Here is a tiny trained network, its code and every weight. The questions are about switching its units off for an input and a class, where a switched-off unit gives its printed mean instead of its output.

import numpy as np


def w(rows, s, z=0):
    codes = np.array(rows[::2]) - 128.0
    scale = np.full(codes.shape[1], s)
    scale[-1] = z or s
    return codes * scale


def f(y):
    return y / 2 * (1 + np.tanh(0.7978845608 * (y + 0.044715 * y**3)))


def log_softmax(a):
    a = a - a.max(-1, keepdims=True)
    return a - np.log(np.exp(a).sum(-1, keepdims=True))


def net(x, mask):
    res = np.array(x, float).reshape(1, 6) / 4 @ E
    y = f(res @ A[0][:, :-1].T + A[0][:, -1])
    res = res + np.where(mask, y, B[0][:, -1]) @ B[0][:, :-1]
    return log_softmax(res[-1] @ U[:, :-1].T + U[:, -1])


A, B = {}, {}
E = w([
[216,32,225,140],'x0',
[62,68,165,1],'x1',
[128,128,128,126],'x2',
[199,211,155,39],'x3',
[131,130,131,126],'x4',
[182,74,25,85],'x5',
],0.0042)
A[0] = w([
[217,65,7,91,97],'neuron 0',
[128,126,125,126,141],'neuron 1',
[216,219,168,52,28],'neuron 2',
[173,158,109,164,54],'neuron 3',
[191,174,102,223,51],'neuron 4',
[87,176,212,161,88],'neuron 5',
[91,188,83,128,22],'neuron 6',
[51,86,156,27,71],'neuron 7',
[194,60,192,142,37],'neuron 8',
[74,186,248,176,77],'neuron 9',
[49,203,51,112,28],'neuron 10',
[122,121,130,137,96],'neuron 11',
[196,60,193,141,34],'neuron 12',
[46,38,108,215,23],'neuron 13',
[74,65,109,188,11],'neuron 14',
[190,207,152,67,15],'neuron 15',
[191,65,187,140,56],'neuron 16',
[191,70,185,136,57],'neuron 17',
[76,184,254,180,86],'neuron 18',
[185,170,106,217,57],'neuron 19',
[215,60,17,90,96],'neuron 20',
[113,149,102,122,116],'neuron 21',
[151,140,124,117,93],'neuron 22',
[46,203,45,110,33],'neuron 23',
[184,65,182,139,32],'neuron 24',
[145,109,144,132,103],'neuron 25',
[180,158,104,211,48],'neuron 26',
[48,37,107,212,4],'neuron 27',
[49,71,166,37,21],'neuron 28',
[62,196,60,119,34],'neuron 29',
[196,179,97,222,37],'neuron 30',
[152,143,114,166,58],'neuron 31',
[70,94,155,65,35],'neuron 32',
[198,204,157,64,15],'neuron 33',
],0.0077,0.0027)
B[0] = w([
[4,141,130,101,251],'neuron 0',
[128,130,131,128,139],'neuron 1',
[138,78,25,125,186],'neuron 2',
[123,91,132,115,112],'neuron 3',
[145,65,180,98,190],'neuron 4',
[69,128,127,114,167],'neuron 5',
[119,101,120,170,113],'neuron 6',
[157,49,190,105,227],'neuron 7',
[131,132,134,199,182],'neuron 8',
[31,140,124,107,213],'neuron 9',
[119,122,143,212,183],'neuron 10',
[128,125,121,127,107],'neuron 11',
[130,129,132,201,182],'neuron 12',
[142,98,28,106,199],'neuron 13',
[138,111,68,115,128],'neuron 14',
[132,95,52,126,137],'neuron 15',
[128,131,133,192,182],'neuron 16',
[125,126,126,190,175],'neuron 17',
[26,145,122,106,227],'neuron 18',
[143,78,176,102,179],'neuron 19',
[17,135,133,106,244],'neuron 20',
[127,131,130,145,127],'neuron 21',
[121,123,114,126,107],'neuron 22',
[123,130,150,220,194],'neuron 23',
[129,123,125,183,156],'neuron 24',
[126,128,125,140,121],'neuron 25',
[147,88,167,106,158],'neuron 26',
[141,94,34,106,185],'neuron 27',
[140,38,178,107,200],'neuron 28',
[120,116,132,197,162],'neuron 29',
[142,52,176,96,189],'neuron 30',
[134,106,134,120,100],'neuron 31',
[136,71,149,112,142],'neuron 32',
[136,94,51,121,143],'neuron 33',
],0.037,0.0017)
U = w([
[100,91,157,252,103],'0',
[121,25,207,74,88],'1',
[1,129,140,93,47],'2',
[137,79,34,109,105],'3',
[105,125,148,125,248],'4',
[106,121,154,126,240],'5',
[194,212,161,94,79],'6',
[202,153,143,126,43],'7',
],0.0068,0.014)

Each question gives the input, the list of numbers given to net, and the class t.
The units are the neurons (one row each of A and B). Each row of codes is followed by its name. A weight is (code - 128) times the scale printed after its matrix; where a second scale follows, it is the last column's (A, B and U).
mask holds one flag per neuron, in row order. A switched-off neuron (its flag False) gives its mean, the last column of its row in B, instead of its output. The means were averaged over made-up inputs and are rounded, as every weight is.
A unit's drop is (log p(t) with every unit on - log p(t) with that unit switched off) / (log p(t) with every unit on - log p(t) with every unit switched off).
The circuit of an input: a set's keep is (log p(t) with only the set's units on - log p(t) with every unit switched off) / (log p(t) with every unit on - log p(t) with every unit switched off). Starting from the 12 units with the biggest drops (on a tie, the unit counted first), units are removed one at a time, each time the one whose removal leaves the highest keep (on an exact tie, the one counted first), for as long as the keep stays at least 0.8.
units of the circuit, in order: the units of the circuit, biggest drop first
k most important neurons: the k neurons with the biggest drops, biggest first
drop when u is switched off: that unit's drop, to one decimal
input [-2,-4,7,1,-4,-7], class 2: 3 most important neurons : [neuron 18; neuron 9; neuron 5]
input [5,-2,3,7,-6,-8], class 2: 2 most important neurons : [neuron 18; neuron 9]
input [0,3,-2,-4,-5,-8], class 2: units of the circuit, in order : [neuron 18]
input [4,3,-1,7,-3,-1], class 3: units of the circuit, in order : [neuron 2; neuron 33]
input [-7,4,-3,-7,4,4], class 0: 2 most important neurons : [neuron 23; neuron 10]
input [8,-8,5,2,6,-4], class 0: 2 most important neurons : [neuron 12; neuron 8]
input [7,-8,-4,4,3,-6], class 1: 2 most important neurons : [neuron 30; neuron 4]
input [4,5,-3,-6,0,1], class 3: units of the circuit, in order : [neuron 13; neuron 27]
input [-8,-6,8,3,4,-7], class 0: 3 most important neurons : [neuron 23; neuron 10; neuron 29]
input [-2,-8,-5,4,0,8], class 1: 4 most important neurons : [neuron 30; neuron 4; neuron 19; neuron 26]
input [-7,-8,-7,-6,1,1], class 1: 4 most important neurons : [neuron 30; neuron 4; neuron 19; neuron 26]
input [-4,6,-3,0,-4,3], class 1: 3 most important neurons : [neuron 7; neuron 28; neuron 32]
input [2,6,-6,4,-4,5], class 1: 2 most important neurons : [neuron 7; neuron 28]
input [5,-7,-3,-7,1,-6], class 1: 4 most important neurons : [neuron 4; neuron 30; neuron 19; neuron 26]
input [2,-6,-4,8,0,0], class 3: units of the circuit, in order : [neuron 2]
input [-2,2,-4,-7,7,-4], class 3: units of the circuit, in order : [neuron 13; neuron 27]
input [5,3,7,7,-6,-5], class 3: units of the circuit, in order : [neuron 2; neuron 33]
input [5,5,4,0,5,-2], class 0: drop when neuron 30 is switched off : 0.1
input [-1,-1,-4,5,5,2], class 3: drop when neuron 5 is switched off : 0.0
input [-3,-6,-2,-8,1,-3], class 3: drop when neuron 13 is switched off : 0.5
input [7,3,-3,-8,5,7], class 3: units of the circuit, in order : [neuron 13]
